Read these off the row that follows.
1) The largest entry?
2) The entry just left of the largest entry?
3) The entry just left of -0.6?
4) The entry just right of the largest entry?
5) The first entry from the right?
6) The minimum?
-1.3  -0.8   2.2   0.5   1.4  -1.0  -1.0   0.3  -1.2   0.5  -0.6  -1.1
1) 2.2
2) -0.8
3) 0.5
4) 0.5
5) -1.1
6) -1.3

Read these off the grid that follows. Counting starts at 1.
1) The entry in row 2 and column 2?
2) The entry at row 1, column 2?
3) The entry in row 1 and column 1?
4) The entry directly below the largest entry?
5) The entry in the bottom-right corner?
6) The bottom-left entry?
[[  7 -14  20   6 -36  23 -28 -18   1  16  27 -35  37]
 [-15  -9   3   4 -36   2  -9 -19  -3  10  11 -15   2]
 [ -3   8  -8   1  14 -10  19  10  -6   1 -19  20 -12]
 [ 10   8  27   3  26  14  -8   2   0  18 -17 -12  -9]
 [  4  -5   4  18 -17  24  -9 -20  -5  29  16  -6  35]
 [ -7   9 -12  -7  11 -15  18  13  -5  -7 -11  11 -17]]
1) -9
2) -14
3) 7
4) 2
5) -17
6) -7

((6107, 5728, 5601, 5982, 5891), (7357, 3122, 4408, 7822, 6579), (5891, 5300, 5421, 6316, 5895), (6925, 3343, 4301, 7684, 6308), (7269, 3111, 3984, 8112, 6430), (5369, 6978, 5984, 5331, 6207), (7974, 2326, 3804, 8884, 6799))
Give the smallest entry.
Answer: 2326
The entry just right of 6107 -> 5728
Give the median entry.
Answer: 5982
The entry just right of the smallest entry: 3804
The entry just right of the largest entry -> 6799
The entry just left of the centre entry: 3343
Give the second largest entry.
Answer: 8112
The entry just left of the smallest entry is 7974
The entry at the centre is 4301
Give the 3rd smallest entry.
Answer: 3122

x =
[[-13.771  -9.596 -17.297  -3.492  -5.771  -2.759 -18.702 -17.793]
 [ -0.088  -1.989   1.970  -4.767  -3.635  -5.493   3.837   5.484]
 [  3.263   2.246   3.031  -1.998   0.364  -4.163   1.252  -1.819]
 [ -3.813  -4.117  -3.593  -6.792  -5.024  -8.947  -3.181  -2.407]
 [ -1.147  -4.097   1.313 -11.226  -7.586 -14.285   3.670   5.537]
 [ -5.771   0.029 -10.160  11.197   6.313  14.193 -12.096 -11.561]]
Give the last entry, reading row by row.
Answer: -11.561
The third entry in reading order: -17.297
The entry just right of -3.593 -> -6.792
The entry directly above the largest entry is -14.285
The first entry in reading order is -13.771
The third entry on the main diagonal: 3.031
Give the entry directly below -3.593.
Answer: 1.313
The entry just left of the smallest entry is -2.759
Give the bottom entry of the column that holds the largest entry.
Answer: 14.193
The entry just right of the smallest entry: -17.793
Give the entry just right of -11.226.
Answer: -7.586
Give the smallest entry in the first row.
Answer: -18.702
Give the bottom entry of the column that holds the smallest entry.
Answer: -12.096
Give the second entry, reading row by row.
Answer: -9.596
Give the entry just left of -3.593.
Answer: -4.117
Give the entry directly below -11.226.
Answer: 11.197
Give the entry directly below the smallest entry.
Answer: 3.837
Give the entry directly below 5.484.
Answer: -1.819
Give the entry just left of 5.537.
Answer: 3.670
The entry just right of 11.197 -> 6.313
The 4th entry in reading order -> -3.492
The largest entry in the last column is 5.537
Give the bottom-left entry.
Answer: -5.771
Give the entry directly above 3.263.
Answer: -0.088
Give the entry directly above -1.998.
Answer: -4.767
The largest entry in the first column is 3.263
The entry directly below 3.031 is -3.593

Read these off the grid that follows. Indices start at 1.
1) Report the entry directly below the largest entry.
2) Report the entry in row 1 and column 2.
3) Report the bottom-right entry.
4) Report the entry in the top-right corner.
5) Report the entry in row 2 and column 2.
6) Report the top-left entry.
7) Report the entry in row 2 and column 1.
8) Report the entry just left of -11.
[[ 12  -8  33  28 -19  36 -19  -8   9  35  36 -11]
 [ 14 -15  43  35 -31  46 -33 -15  14  48  49 -28]
 [ 16 -13  41  33 -26  44 -28 -12  14  46  44 -23]
 [ 14   4  23  21  -1  26  -2   4  14  27  23   0]
 [ 15   8  20  19   5  22   3   8  15  23  20   3]]
1) 44
2) -8
3) 3
4) -11
5) -15
6) 12
7) 14
8) 36

Questions about the array below. Indices start at 1.
1) The entry at row 3, column 2?
2) The minimum?
3) The bottom-right entry?
4) The entry in the top-left corner?
5) The entry directly below 72?
6) The entry in row 2 and column 3?
7) The entry at row 3, column 3?
[[74, 193, 163, 59],
 [92, 183, 157, 91],
 [175, 94, 94, 214],
 [72, 192, 163, 54],
 [174, 91, 89, 210],
 [172, 94, 89, 205],
 [134, 118, 109, 151],
 [76, 187, 163, 60]]
1) 94
2) 54
3) 60
4) 74
5) 174
6) 157
7) 94

W =
array([464, 753, 452, 597, 506, 408, 493, 498, 492, 470, 487, 644, 693,
       241, 492])
The entry just left of the largest entry -> 464
Give the entry just right of the smallest entry.
A: 492

Questions about the matrix below. Rows and columns are numbered from 1.
1) Give the entry at row 3, column 1.
2) Give the entry in row 1 and column 2.
3) Give the bottom entry of the column that holds the largest entry.
4) Give the entry at row 2, column 1.
5) Give the entry in the top-left corner.
6) Give the bottom-left entry.
7) Give the entry at row 1, column 3.
8) Give the bottom-right entry.
[[  0   7   0  12  -6  -4  13 -14  -4 -21  -2 -20  13  20  13 -10]
 [ 20  22  10  -6  14  13   7   6   7  -6  21   1  -1  27   6  12]
 [  0   0   0   0   0   0   0   0   0   0   0   0   0   0   0   0]
 [-10 -10 -10  -2 -11  -8 -11   2  -6   0  -7   5  -6 -13 -10  -7]
 [ 19  13  14 -15  22  19  -4  18  12  22  19  21 -13   0  -4  24]
 [-19 -22  -5  19  -9 -11   2  -4 -12   9 -25  -1  15 -20   6 -10]
 [  0   0   0   0   0   0   0   0   0   0   0   0   0   0   0   0]
 [-22 -24  -6  21 -10 -11   3  -4 -13   9 -28  -2  19 -19   8 -11]
 [  4   0   2  -8   6   6 -12  14  -2  15   4  19 -12 -11  -8   9]
 [ -3  -4  -3  -1  -3  -4  -3  -2  -3  -2  -3  -1  -3  -4  -3  -3]
 [  0   0   0   0   0   0   0   0   0   0   0   0   0   0   0   0]
 [-21 -22  -7  16 -11 -10   2  -3  -9   8 -25  -3  14 -16   5  -9]]
1) 0
2) 7
3) -16
4) 20
5) 0
6) -21
7) 0
8) -9

Questions about the row below.
1) What is the entry just right of the smallest entry?
2) What is the entry just right of 11?
[ 21  28 -20   3  27  11  -5  37  19 -19 -16 -10   9   4  20]
1) 3
2) -5
